After every row comes roughly how far along a hidden order it lies, from 0 to 20.
In the rows, zero is written as 128.
[157 144 106 136 109 118 107 129 153 119 129 145 142 131 146 111 125 92 112 90 154 105 104 135 108 149 141 118 90 152 136 139 158 145 139 106 96 147 130 117 137 103 142 95 113 149 124 168 112 165 122 139 136 124 127 126 121 211 127 112 123 142 108 103 123 132 137 129 142 131 158 122 88 154 118 148 114 130 173 133 146 106 114 113 117 130 136 193 113 118 105 92 133 129 126 155 109 160 127 124 140 118 129 123 82 115 126 103 146 122 111 121 125]
10
[150 134 113 123 142 141 128 230 138 129 96 88 138 130 116 156 152 142 144 154 140 144 135 191 115 117 130 140 167 144 121 119 109 135 142 118 120 128 138 119 118 119 128 96 133 117 129 112 96 146 109 127 128 129 139 148 130 163 167 154 150 117 144 125 154 98 142 111 136 141 125 116 113 153 107 129 89 89 112 146 116 127 144 157 135 122 145 101 146 137 103 110 138 123 129 106 121 134 123 119 114 90 134 90 110 163 116 108 138 133 125 143 141]
17
[124 109 179 125 150 153 120 65 108 115 147 180 110 156 144 116 95 105 126 110 155 126 128 95 111 139 130 126 132 106 141 121 123 138 114 124 174 110 135 121 137 112 112 164 128 149 131 122 112 81 129 116 108 130 96 85 141 121 67 126 127 134 115 127 137 118 87 157 131 133 84 127 182 107 137 105 167 214 140 104 113 100 124 132 139 126 83 106 155 131 150 133 135 117 118 136 172 108 142 113 111 153 141 166 151 117 127 143 113 137 148 179 137]
20
[149 135 109 132 101 121 92 139 159 117 129 116 146 114 132 130 140 99 108 113 187 105 124 129 104 149 131 99 115 135 117 139 138 148 144 89 106 151 132 116 140 85 133 89 109 141 149 165 125 174 138 145 136 126 127 119 144 215 144 112 106 171 98 104 124 104 137 112 133 128 140 126 70 150 111 137 100 155 163 129 142 94 116 121 116 137 124 199 118 119 100 98 131 122 124 185 124 154 139 117 143 147 116 119 93 103 113 109 159 119 94 131 123]
19
[131 121 150 130 154 148 142 108 123 143 127 176 117 149 137 105 116 115 133 129 126 130 118 132 111 134 130 144 137 118 134 124 121 140 128 143 146 115 128 128 120 128 109 142 130 113 125 105 99 74 110 113 127 129 118 97 131 126 124 151 140 122 126 137 126 118 110 147 148 138 101 123 152 135 127 114 138 137 135 124 110 118 128 139 139 127 122 102 149 135 138 125 136 120 127 79 134 104 122 124 114 132 137 123 119 138 133 125 117 129 139 152 131]
13
[139 129 126 126 169 172 175 164 100 151 124 151 117 160 128 127 130 130 156 120 68 132 113 173 108 100 130 165 162 137 138 118 112 116 141 159 132 97 140 131 115 150 123 125 137 118 107 80 67 75 96 105 132 138 136 135 116 85 147 174 170 103 154 148 165 137 145 144 167 158 106 115 157 161 112 123 113 69 116 145 117 147 134 158 156 111 141 7 139 142 131 122 140 124 129 30 89 106 106 127 100 90 147 89 121 168 133 116 102 130 142 135 145]
8
[127 118 146 130 166 161 152 124 112 147 121 167 118 153 132 112 122 134 147 141 105 137 126 150 115 127 127 153 157 120 134 119 110 139 130 153 145 112 129 129 118 137 108 145 136 105 121 88 96 60 109 109 126 130 123 106 129 86 140 168 160 102 139 148 139 125 115 146 146 140 87 122 165 133 128 114 126 117 117 129 104 127 137 152 147 124 125 67 156 141 139 134 138 118 128 62 133 94 115 125 104 114 143 113 115 157 133 122 116 131 142 149 134]
13
[161 155 85 162 126 97 133 136 161 150 105 156 144 118 140 82 121 103 124 112 107 112 85 153 128 150 145 136 71 155 128 147 173 149 125 145 88 152 118 124 127 136 137 97 123 110 116 166 106 171 102 144 156 115 145 136 105 174 170 126 120 122 110 112 103 150 153 119 137 115 196 117 73 168 126 149 128 69 175 131 139 142 116 100 113 127 169 200 110 121 111 100 127 146 140 116 75 158 110 139 153 85 127 106 82 129 140 88 136 114 125 91 123]
0

New part:
[123 113 135 126 124 142 132 142 135 127 137 125 188 173 142 125 98 130 128 121 123 125 140 161 104 132 111 129 121 136 124 157 144 136 131 137 129 130 128 117 127 139 136 131 127 121 133 98 132 126 115 111 111 118 133 125 139]
9
[139 108 134 133 127 124 120 102 125 129 125 128 127 82 128 126 133 126 122 132 126 107 124 118 151 124 130 138 132 118 145 97 102 142 128 130 136 136 133 109 128 119 113 112 143 120 117 153 121 148 142 149 156 146 160 136 122]
16
[134 144 139 131 119 126 126 113 132 128 145 129 134 137 150 125 88 119 137 132 123 116 121 159 116 134 135 139 131 149 132 140 118 154 125 151 130 139 122 116 127 140 113 102 124 119 107 142 128 132 113 118 122 114 125 135 124]
6
[122 72 138 126 124 157 128 145 134 128 137 116 207 159 137 118 93 131 126 117 123 116 133 161 126 130 114 130 120 136 129 143 139 133 138 146 128 109 134 111 127 142 133 128 142 130 126 81 127 135 125 120 127 130 148 123 147]
14
[132 201 130 128 135 107 133 117 129 127 126 145 65 117 135 143 144 116 141 143 123 137 107 110 111 125 137 129 135 123 131 120 117 128 118 113 128 171 122 155 123 112 114 114 109 123 119 189 131 111 134 121 97 115 96 120 106]
5
[122 185 126 129 129 111 130 117 124 127 132 141 95 120 130 134 111 114 148 144 130 137 96 119 114 134 155 134 134 121 122 120 123 125 117 144 124 138 104 162 128 124 121 111 124 144 97 212 133 105 130 116 118 102 115 126 122]
6
[142 130 148 127 135 150 126 134 128 132 133 124 157 137 134 129 163 124 126 116 120 122 141 120 150 117 115 116 131 130 142 155 126 150 141 117 135 138 147 109 124 101 125 129 141 107 152 72 126 128 131 128 117 134 105 119 129]
8
[121 107 135 126 122 142 134 141 130 125 138 125 187 158 139 120 94 125 134 123 125 122 134 159 113 136 122 133 123 133 123 128 146 126 128 148 130 108 131 124 126 141 137 118 135 133 115 122 128 135 112 117 119 116 134 127 145]
13
[127 130 141 126 136 146 128 140 133 131 125 129 143 136 122 137 154 129 142 122 113 133 105 102 137 115 113 113 129 119 136 142 127 137 140 111 128 153 128 145 126 88 126 139 134 123 141 115 129 109 143 127 105 131 103 103 121]
8
[133 176 137 130 135 127 131 119 137 128 133 130 115 140 142 134 121 117 132 132 114 131 110 132 113 127 132 128 130 140 130 150 123 148 127 127 127 154 108 132 127 119 115 123 119 106 126 142 132 101 136 114 93 126 92 123 103]
1
[139 160 130 132 123 108 117 104 122 129 132 133 130 106 134 123 110 121 137 138 130 114 133 123 132 133 138 141 133 124 136 125 120 156 122 143 139 130 112 106 129 131 116 116 141 107 118 188 127 130 131 130 154 130 156 146 114]
11
[125 77 136 126 127 160 129 145 134 127 131 120 180 156 135 126 119 133 121 116 125 123 136 155 131 129 109 122 122 133 129 142 134 127 136 129 128 117 148 121 128 132 134 133 133 135 137 71 126 141 124 119 128 133 145 117 146]
14
[126 122 113 129 130 114 127 113 114 128 119 132 58 75 100 132 160 124 141 139 139 133 95 81 162 131 147 129 133 104 121 65 114 99 123 125 129 120 126 159 132 122 128 117 130 146 103 181 123 131 151 144 144 132 125 127 132]
20
[155 199 141 132 141 110 121 111 128 130 129 131 136 110 144 131 148 116 114 140 123 115 160 123 135 123 136 134 135 125 147 152 117 178 123 126 136 149 116 98 126 118 110 126 137 77 142 153 129 124 139 129 125 142 135 146 102]
3
[136 136 137 128 136 132 123 130 129 132 121 127 120 131 123 131 168 126 129 121 125 122 130 105 143 118 115 116 132 124 142 138 121 157 139 109 136 138 133 112 125 106 122 144 141 112 149 131 126 121 142 132 130 147 122 119 113]
11
[122 132 127 123 138 136 134 157 131 127 117 129 136 149 117 140 157 135 130 127 121 147 127 115 121 122 121 113 125 114 126 138 143 105 130 110 117 128 131 163 125 107 138 144 126 140 139 129 130 116 133 129 104 125 113 106 129]
12
[118 154 126 126 130 124 135 122 128 127 127 135 122 127 123 131 113 119 144 139 122 133 89 125 113 132 138 132 130 125 116 116 131 125 123 142 122 129 105 152 126 119 126 118 127 135 98 217 131 109 125 121 106 112 110 119 116]
10
[127 125 143 127 132 146 130 141 136 130 132 125 159 169 140 129 128 126 129 121 123 122 133 147 118 124 108 123 127 137 135 156 132 158 137 124 131 137 133 113 125 125 128 131 132 114 136 99 130 127 126 116 104 130 115 115 121]
10
[137 155 145 133 123 133 125 107 136 128 144 130 137 136 162 123 89 116 118 130 122 113 131 172 117 130 136 141 134 153 134 156 108 162 124 145 132 144 127 106 126 140 110 107 126 111 117 123 130 134 112 116 125 114 127 141 122]
0

Part 3:
[140 147 137 187 110 92 134 67 130 147 157 131 95 116 136 140 107 112 87 143 140 97 145 142 130 157 135 94 125 144 116 118 101 91 127 114 125 138 155 94 69 145 121 117 133 142 122 100 138 113 174 117 123 115 126 125 92 109 180 125 155 123 146 149 117 122 114 157 149 163 129 150]
8
[197 134 131 168 92 125 197 71 106 133 113 161 83 140 151 158 99 136 84 125 160 99 142 135 131 178 83 119 147 170 136 92 123 51 103 145 118 118 154 129 124 120 101 128 151 162 131 87 100 119 181 119 117 102 104 160 91 104 150 135 92 95 172 127 113 144 101 160 131 167 130 184]
9
[148 128 144 133 135 133 82 112 126 101 134 118 119 129 140 146 120 108 115 137 134 104 141 132 103 165 134 111 127 120 122 144 122 144 124 164 136 86 138 102 106 122 148 101 119 143 95 124 141 129 132 121 131 116 135 105 111 97 97 121 148 94 138 128 146 121 134 142 152 137 146 130]
12
[158 127 115 68 126 143 184 157 107 67 87 140 141 130 190 127 128 165 167 77 150 132 152 80 62 159 80 156 137 127 131 126 103 103 81 203 136 57 171 122 164 131 109 113 161 202 90 168 111 175 123 126 90 121 120 81 57 31 83 117 84 120 110 79 161 144 132 120 97 121 161 97]
13
[163 137 111 109 96 113 209 80 126 142 121 153 109 130 145 145 116 130 119 143 150 109 141 147 129 147 81 147 154 153 122 90 146 69 113 119 104 134 122 151 118 156 88 144 146 144 148 115 107 136 144 125 115 123 109 178 110 141 148 140 77 115 144 134 79 105 103 151 108 163 110 174]
4
[158 125 129 145 96 115 227 111 105 123 111 150 91 135 154 138 106 152 98 123 143 103 123 100 140 156 74 157 136 160 131 102 135 80 89 155 123 107 132 154 125 138 90 137 157 156 123 115 115 146 176 128 144 118 98 154 97 111 146 146 49 101 157 130 101 129 109 160 122 177 126 168]
7
[196 124 130 200 118 127 140 15 115 150 117 154 112 152 143 121 106 98 91 145 150 95 148 131 140 124 110 126 149 153 158 86 129 91 100 136 131 121 182 119 94 121 153 119 128 168 144 55 93 127 159 108 124 128 133 129 135 95 110 114 125 100 166 134 98 169 128 171 155 150 151 174]
17
[132 133 185 164 144 128 44 106 108 102 139 109 103 117 143 130 120 109 97 112 131 91 142 106 88 147 142 90 99 133 128 157 71 182 101 182 157 93 178 59 83 106 178 111 117 140 52 125 154 113 164 113 162 124 143 50 110 35 101 116 144 104 154 126 176 161 147 147 180 138 180 134]
20
[113 148 111 144 110 89 151 73 148 147 145 131 107 118 124 153 126 135 109 144 136 109 132 152 149 139 133 86 138 132 103 120 119 91 135 98 120 134 111 127 66 159 101 129 129 114 143 125 134 114 144 127 118 125 123 153 106 164 164 136 134 134 132 143 106 94 101 139 119 151 110 140]
4
[134 145 155 102 147 103 89 124 113 81 124 113 133 126 183 128 124 148 130 97 133 95 150 82 45 168 105 118 102 132 116 160 66 162 100 202 148 72 187 73 110 129 132 104 140 176 53 150 151 147 161 119 126 133 147 42 91 4 120 110 135 120 136 101 177 144 129 126 120 139 169 112]
18
[136 125 141 95 138 123 108 148 125 84 123 109 132 130 159 130 124 130 125 109 139 106 145 92 77 144 110 135 125 115 123 154 86 154 96 184 140 68 143 113 128 125 138 101 134 151 75 149 145 152 140 125 123 127 149 87 96 65 73 114 119 103 128 101 155 137 135 143 123 147 152 108]
13
[113 134 141 156 132 144 16 99 144 123 152 110 137 122 98 155 127 114 115 131 109 137 122 166 119 132 173 73 107 112 111 156 100 146 167 143 143 120 116 106 95 98 157 96 114 120 122 131 147 99 143 128 153 120 138 114 132 147 137 128 184 130 147 119 151 133 123 124 142 111 146 120]
9
[125 110 138 193 123 133 84 111 141 198 158 128 107 129 73 133 112 68 89 194 123 121 106 191 207 99 162 124 148 115 133 111 171 117 168 60 118 192 66 145 56 122 151 142 100 49 175 83 137 87 106 133 155 120 131 185 199 241 146 137 141 115 144 183 102 123 128 133 168 137 94 175]
3
[157 139 114 108 117 85 198 165 113 106 100 152 120 137 185 120 121 177 149 91 149 113 135 68 105 172 72 163 136 127 116 111 120 92 72 171 117 74 158 127 117 148 87 133 163 189 99 151 126 173 165 125 91 122 116 86 69 37 128 131 90 125 102 110 148 129 122 134 116 147 141 126]
12
[115 136 117 100 109 85 228 172 117 129 122 146 110 111 153 123 116 143 124 139 146 128 140 85 119 172 80 186 144 117 109 108 144 95 92 141 101 126 115 156 105 185 73 164 162 137 141 152 136 158 156 136 109 125 97 131 112 134 154 153 42 124 102 124 103 94 115 140 118 177 128 155]
2
[68 145 122 99 104 55 215 177 125 119 141 124 97 100 152 122 113 169 123 110 144 149 143 91 101 167 122 142 125 109 91 133 119 112 112 133 112 120 107 135 96 183 81 162 165 119 115 182 162 127 135 139 103 109 103 111 81 131 180 147 86 152 99 121 138 87 127 125 110 160 131 82]
0
[136 160 199 213 118 123 54 25 105 138 163 128 67 103 151 155 103 70 68 158 137 72 155 155 93 189 141 62 89 161 139 134 74 109 152 137 146 114 225 53 78 123 165 101 134 182 88 73 130 69 212 118 167 114 109 90 108 20 187 114 178 96 206 119 141 191 111 182 183 153 168 206]
16
[139 127 118 164 120 117 133 94 138 164 140 133 117 111 101 152 121 111 101 155 132 117 115 153 163 100 155 119 139 132 121 108 147 106 147 109 119 155 92 140 78 137 135 121 108 97 166 104 130 109 136 125 142 116 129 160 153 185 156 127 144 133 145 160 108 108 122 139 157 127 102 146]
6
[167 98 117 92 169 154 69 200 137 86 114 102 161 156 124 128 134 123 152 111 125 133 107 95 115 75 130 168 140 100 118 150 116 190 114 173 134 89 76 135 124 101 154 96 97 108 102 153 143 166 73 121 131 136 170 107 137 120 36 119 125 124 104 145 157 116 152 103 152 102 124 82]
13
